Questions about the array below.
1) Give the first entry on the main diagonal.
2) Give the entry in the bottom-right corner.
3) Give the bottom entry of the column that holds the largest entry.
4) Give the entry just right of the smallest entry.
5) Give the smallest entry in the first column.
6) Give the second entry in reading order.
7) Give the fifth-last entry, reading row by row.
8) Give the 4th entry, reading row by row.
[[6 4 4 4 4 5 5 4 5 4 5 4 7 4 4 7]
 [4 4 8 6 5 4 2 6 4 4 4 4 5 5 4 4]]
1) 6
2) 4
3) 8
4) 6
5) 4
6) 4
7) 4
8) 4

X =
[[534 453 222 312 400 532 441 376 758 528]
 [746 389 286 365 231 398 494 667 959 491]
 [155 423 421 306 216 399 117 439 830 341]]
Find the last entry in the row that holds the smallest entry.
A: 341
The 4th entry in reading order -> 312
The top entry of the column that holds the smallest entry is 441
Find the entry in the top-right corner.
A: 528
The fourth-last entry, reading row by row -> 117
Find the entry just right of 155.
A: 423
Find the entry directly below the largest entry.
A: 830
The first entry in the row that holds the smallest entry is 155
Find the entry directly above the largest entry.
A: 758
The smallest entry in the first row -> 222

B =
[[  4   8  15  27  38  50  55  56  49 -18  38  25  38  15   8   3]
 [ 41  51  57  54  46  35  23  13   7  27   3   1   3  -1   1   0]
 [ 48  55  55  50  40  28  17   9   4  35   3   0   3   1   0   0]
 [  0   1  -1   0   0   0   0   1   2  -5   7  13   7  24  36  48]
 [  0   0  -1   1  -1   0   1   3   7 -30  14  23  14  36  47  55]
 [ 39  28  16   7   3   2   1   1   0   8   0   0   0   0   0   0]
 [ 43  31  19  11   6   2  -1   0   0 -16   0   0   0  -1  -1   0]
 [  1   0  -1   1   2   5  10  18  29 -12  42  52  42  58  55  46]]
Indices start at 1.
The entry in row 3 and column 3? 55
The entry at row 3, column 1? 48
The entry at row 2, column 3? 57
The entry at row 1, column 3 -> 15
The entry in the bottom-left corner is 1
The entry in row 2 and column 1: 41
The entry at row 2, column 2? 51
The bottom-right entry is 46
The top entry of the column that holds the largest entry? 15
The bottom entry of the column that holds the largest entry? 58
The entry just left of the smallest entry? 7
The entry directly below the smallest entry -> 8
The entry just left of 18 is 10
The top-left entry -> 4
The entry directly below 16 is 19
The entry in the top-right corner is 3
The entry in row 1 and column 2 is 8
The top entry of the column that holds the smallest entry: -18
The entry just right of -5? 7
The entry directly below 9? 1
The entry just right of 56? 49
The entry just right of -12 -> 42
The entry directly above the largest entry -> -1

143	-374	42	-193	-182	4	-184	133	-456	-45	-186	169	-630	-36	-15
-129	-152	403	-193	60	-487	357	101	-599	368	-288	16	-429	213	374
-69	-395	46	-193	-220	-83	-289	-124	-407	-103	-42	362	-560	10	-147
-41	-282	40	-193	87	-94	-271	-74	-245	-177	-109	-93	-16	-58	-84
219	-434	-24	-193	-276	512	-388	-9	-171	-194	26	358	-674	-97	-194
233	162	131	-193	352	-178	75	-99	-74	-57	-45	197	-134	-41	-229
-26	-291	33	-193	165	-84	-281	-50	-118	-144	-177	-145	-108	-83	-131
89	89	6	-193	382	-216	-112	143	16	-122	-253	296	-296	-110	-194
586	299	484	-193	311	-109	559	-271	-56	-15	536	2	218	103	-272
Indices start at 1.
Read off the entry directly above the centre entry.
-74
The entry directly above the smallest entry: -16
Read off the entry just left of 6.
89
The entry just left of -50 -> -281
The entry just right of the centre entry -> -171
Read off the top-right entry.
-15
The entry at row 3, column 1 -> -69
Read off the entry in row 2 and column 1.
-129
Read off the entry in row 2 and column 2.
-152
Read off the top-left entry.
143
Read off the entry in row 1 and column 3.
42
Read off the entry directly below the smallest entry.
-134
The entry directly below -24 is 131
The entry in row 1 and column 2 is -374
Read off the entry just right of -178.
75
Read off the bottom-left entry.
586
The entry directly below the centre entry is -99
The entry in row 3 and column 2: -395
Read off the entry directly below -118.
16
Read off the entry in row 3 and column 3.
46
Read off the minimum.
-674
Read off the entry directly above -58.
10
The bottom-right entry is -272
The centre entry -> -9
Read off the entry at row 2, column 3.
403
The entry just right of the smallest entry -> -97
Read off the entry directly above -178.
512
Read off the entry just left of 133.
-184

arr =
array([[ 25,   1,  11,  -3,   1,  -6,   4,  18,  10,  17,  11,  10,  27],
       [ -8, -49, -10,  -4,  -7, -27,  -6, -46,   1, -14, -11, -11, -11],
       [ 16, -27,   5,  -3,  -8, -29,   4, -19,   7,   6,  -1, -12,   8],
       [ 15, -28,  -3,  -4,  -3, -28,   6, -14,  18,   1,  -8, -10,  12],
       [  9,  44,  20, -16,  -8,  16,   3,  31, -30,   8,  20,  20,   0],
       [  7,   4, -14,  -5,  -2, -12,   1,  17,   4,   8, -18, -22,  13],
       [  0, -15,   5,  -9,  -4,   9,  -1, -21,   9,  -5,   6,   7,  -2]])
Rows and columns are numbered from 1.
Read off the entry at row 1, column 3.
A: 11
The top entry of the column that holds the largest entry is 1
The entry in row 2 and column 2: -49
The entry just left of 44: 9
The entry in the top-right corner is 27
The entry just left of the centre entry is -28
The entry in row 1 and column 1 -> 25
The bottom-right entry is -2
The entry in the bottom-left corner is 0
The entry at row 3, column 1 -> 16
Read off the entry in row 3 and column 2.
A: -27
Read off the bottom entry of the column that holds the largest entry.
A: -15
Read off the entry just right of the smallest entry.
A: -10
The entry at the centre is 6
The entry in row 2 and column 1 -> -8
The entry just right of the centre entry is -14
Read off the entry just left of -21.
A: -1
